Below are the code and all the weights of a small trained network. Each question names an input and a class and asks about switching units off, where a switched-off unit gives its printed mean instead of its output.

import numpy as np


def w(rows, s, z=0):
    codes = np.array(rows[::2]) - 128.0
    scale = np.full(codes.shape[1], s)
    scale[-1] = z or s
    return codes * scale


def f(y):
    return y / 2 * (1 + np.tanh(0.7978845608 * (y + 0.044715 * y**3)))


def log_softmax(a):
    a = a - a.max(-1, keepdims=True)
    return a - np.log(np.exp(a).sum(-1, keepdims=True))


def net(x, mask):
    res = np.array(x, float).reshape(1, 7) / 4 @ E
    y = f(res @ A[0][:, :-1].T + A[0][:, -1])
    res = res + np.where(mask, y, B[0][:, -1]) @ B[0][:, :-1]
    return log_softmax(res[-1] @ U[:, :-1].T + U[:, -1])


A, B = {}, {}
E = w([
[15,156,196,165,144,135,52,91,181,80,138],'x0',
[115,134,131,110,118,145,143,128,129,137,98],'x1',
[167,121,195,125,216,169,228,162,128,41,150],'x2',
[104,181,90,162,133,145,194,9,5,80,205],'x3',
[128,131,133,126,122,135,126,130,121,129,123],'x4',
[140,124,101,133,126,152,107,124,152,104,129],'x5',
[129,125,123,115,122,131,126,120,138,121,116],'x6',
],0.012)
A[0] = w([
[7,141,226,145,164,136,98,96,143,42,150,92],'n0',
[92,108,91,112,108,136,109,97,84,142,151,110],'n1',
[172,156,101,124,129,120,117,164,102,176,104,167],'n2',
[191,137,66,132,118,96,155,115,109,191,123,193],'n3',
[101,132,88,147,127,133,118,29,88,161,131,126],'n4',
[97,151,158,159,112,145,114,93,123,121,116,146],'n5',
[96,152,112,135,156,152,118,102,136,138,151,130],'n6',
[120,135,137,77,126,130,134,122,143,117,165,108],'n7',
[152,151,132,141,148,124,180,78,65,51,135,108],'n8',
[100,145,135,149,170,171,214,83,75,30,140,65],'n9',
[88,155,147,151,135,142,119,58,97,84,131,69],'n10',
[156,119,67,134,137,138,186,74,88,153,138,126],'n11',
[95,142,63,148,135,112,121,67,44,114,115,120],'n12',
[199,153,219,147,166,161,197,154,163,61,127,178],'n13',
[109,152,107,121,60,123,143,82,96,131,172,155],'n14',
[171,166,95,128,101,119,154,130,121,161,143,175],'n15',
[107,97,190,130,140,151,121,128,153,81,112,92],'n16',
[75,123,171,115,146,99,114,163,153,123,123,105],'n17',
[137,110,156,133,131,129,126,147,138,110,114,101],'n18',
[104,139,162,104,152,116,127,167,145,83,132,95],'n19',
[246,88,125,92,158,114,223,170,129,112,129,135],'n20',
[130,132,147,136,100,103,49,132,136,196,115,155],'n21',
[6,146,153,155,122,102,37,105,174,128,139,160],'n22',
[212,122,66,117,88,99,115,147,127,238,117,253],'n23',
[153,121,72,117,136,112,149,85,154,141,105,142],'n24',
],0.012,0.007)
B[0] = w([
[98,64,151,143,109,44,14,155,159,117,153,239],'n0',
[103,166,143,143,130,133,103,141,98,99,93,168],'n1',
[146,83,107,123,129,112,134,137,118,93,114,179],'n2',
[101,78,91,152,175,184,89,125,116,91,135,216],'n3',
[158,187,134,141,116,81,102,156,70,91,139,201],'n4',
[122,147,126,110,121,82,118,120,130,130,137,163],'n5',
[136,133,137,126,134,77,153,147,102,125,142,150],'n6',
[126,119,143,127,126,126,123,121,131,127,128,130],'n7',
[102,106,71,82,114,187,163,82,167,135,161,222],'n8',
[82,68,130,72,68,137,158,104,164,119,232,238],'n9',
[133,134,126,84,67,83,95,150,136,75,166,182],'n10',
[120,132,115,140,173,205,138,109,90,143,180,211],'n11',
[124,179,164,168,155,135,98,153,81,80,123,210],'n12',
[165,99,155,140,175,150,145,182,215,82,70,237],'n13',
[116,168,110,175,129,141,91,141,91,114,137,196],'n14',
[125,97,126,148,142,177,104,122,105,92,137,183],'n15',
[126,97,157,181,165,112,107,150,136,154,129,174],'n16',
[136,127,142,164,153,151,109,124,166,174,111,176],'n17',
[112,126,158,137,138,132,131,140,141,125,91,146],'n18',
[132,98,130,187,149,139,88,137,147,127,90,164],'n19',
[172,209,151,80,76,107,227,124,165,89,98,230],'n20',
[149,108,111,75,133,123,171,73,148,181,188,202],'n21',
[128,194,162,101,105,130,146,87,134,251,125,237],'n22',
[103,8,70,105,105,79,141,155,85,103,88,253],'n23',
[126,105,129,137,155,128,145,128,90,105,166,159],'n24',
],0.021,0.02)
U = w([
[94,27,109,76,83,77,106,144,128,136,135,241],'0',
[140,147,147,105,117,100,127,66,132,254,97,142],'1',
[213,157,152,122,132,113,194,198,141,110,34,124],'2',
[138,117,217,192,177,131,95,177,193,155,88,141],'3',
[124,161,92,176,156,160,116,138,42,102,111,105],'4',
[118,227,168,152,96,85,79,125,81,150,130,120],'5',
[126,133,128,96,116,189,173,105,143,114,145,5],'6',
],0.011,0.0021)

Each question gives the input, the list of numbers given to net, and the class t.
The units are the neurons (one row each of A and B). Each row of codes is followed by its name. A weight is (code - 128) times the scale printed after its matrix; where a second scale follows, it is the last column's (A, B and U).
mask holds one flag per neuron, in row order. A switched-off neuron (its flag False) gives its mean, the last column of its row in B, instead of its output. The means were averaged over made-up inputs and are rounded, as every weight is.
A unit's drop is (log p(t) with every unit on - log p(t) with that unit switched off) / (log p(t) with every unit on - log p(t) with every unit switched off).
The circuit of an input: a set's keep is (log p(t) with only the set's units on - log p(t) with every unit switched off) / (log p(t) with every unit on - log p(t) with every unit switched off). Starting from the 12 units with the biggest drops (on a tie, the unit counted first), units are removed one at a time, each time the one whose removal leaves the highest keep (on an exact tie, the one counted first), for as long as the keep stays at least 0.8.
units of the circuit, in order: the units of the circuit, biggest drop first
most important unit: the unit with the biggest drop
k most important neurons: the k neurons with the biggest drops, biggest first
drop when u is switched off: that unit's drop, to one decimal
input [0,-7,1,5,0,-6,8], class 6: units of the circuit, in order : (n23)
input [-3,3,6,0,-3,-2,1], class 2: 2 most important neurons : (n13; n20)
input [4,5,8,0,3,5,-3], class 3: 3 most important neurons : (n13; n23; n16)
input [0,-3,2,4,-6,6,-8], class 6: 2 most important neurons : (n23; n0)
input [-7,-1,2,0,-7,7,6], class 2: 2 most important neurons : (n20; n9)
input [5,-7,0,-4,-2,0,1], class 1: 2 most important neurons : (n22; n13)
input [-1,-2,-4,1,8,4,-4], class 4: 2 most important neurons : (n9; n0)
input [-8,5,-2,1,3,4,-8], class 4: 3 most important neurons : (n9; n0; n11)
input [-4,-3,-5,1,6,-1,4], class 4: 2 most important neurons : (n9; n0)
input [7,5,1,-8,2,3,-7], class 3: 2 most important neurons : (n0; n16)
input [-2,-2,1,-2,7,-3,-6], class 2: 2 most important neurons : (n9; n0)
input [8,8,-3,-4,-2,5,-1], class 1: drop when n22 is switched off : 0.1
input [-5,2,8,2,-7,8,-1], class 6: drop when n9 is switched off : 0.7
input [-5,-1,0,8,-1,-3,3], class 4: most important unit : n12
input [3,3,8,-1,-3,5,-4], class 3: drop when n13 is switched off : 0.3
input [-8,6,2,8,-7,4,7], class 6: 2 most important neurons : (n9; n8)
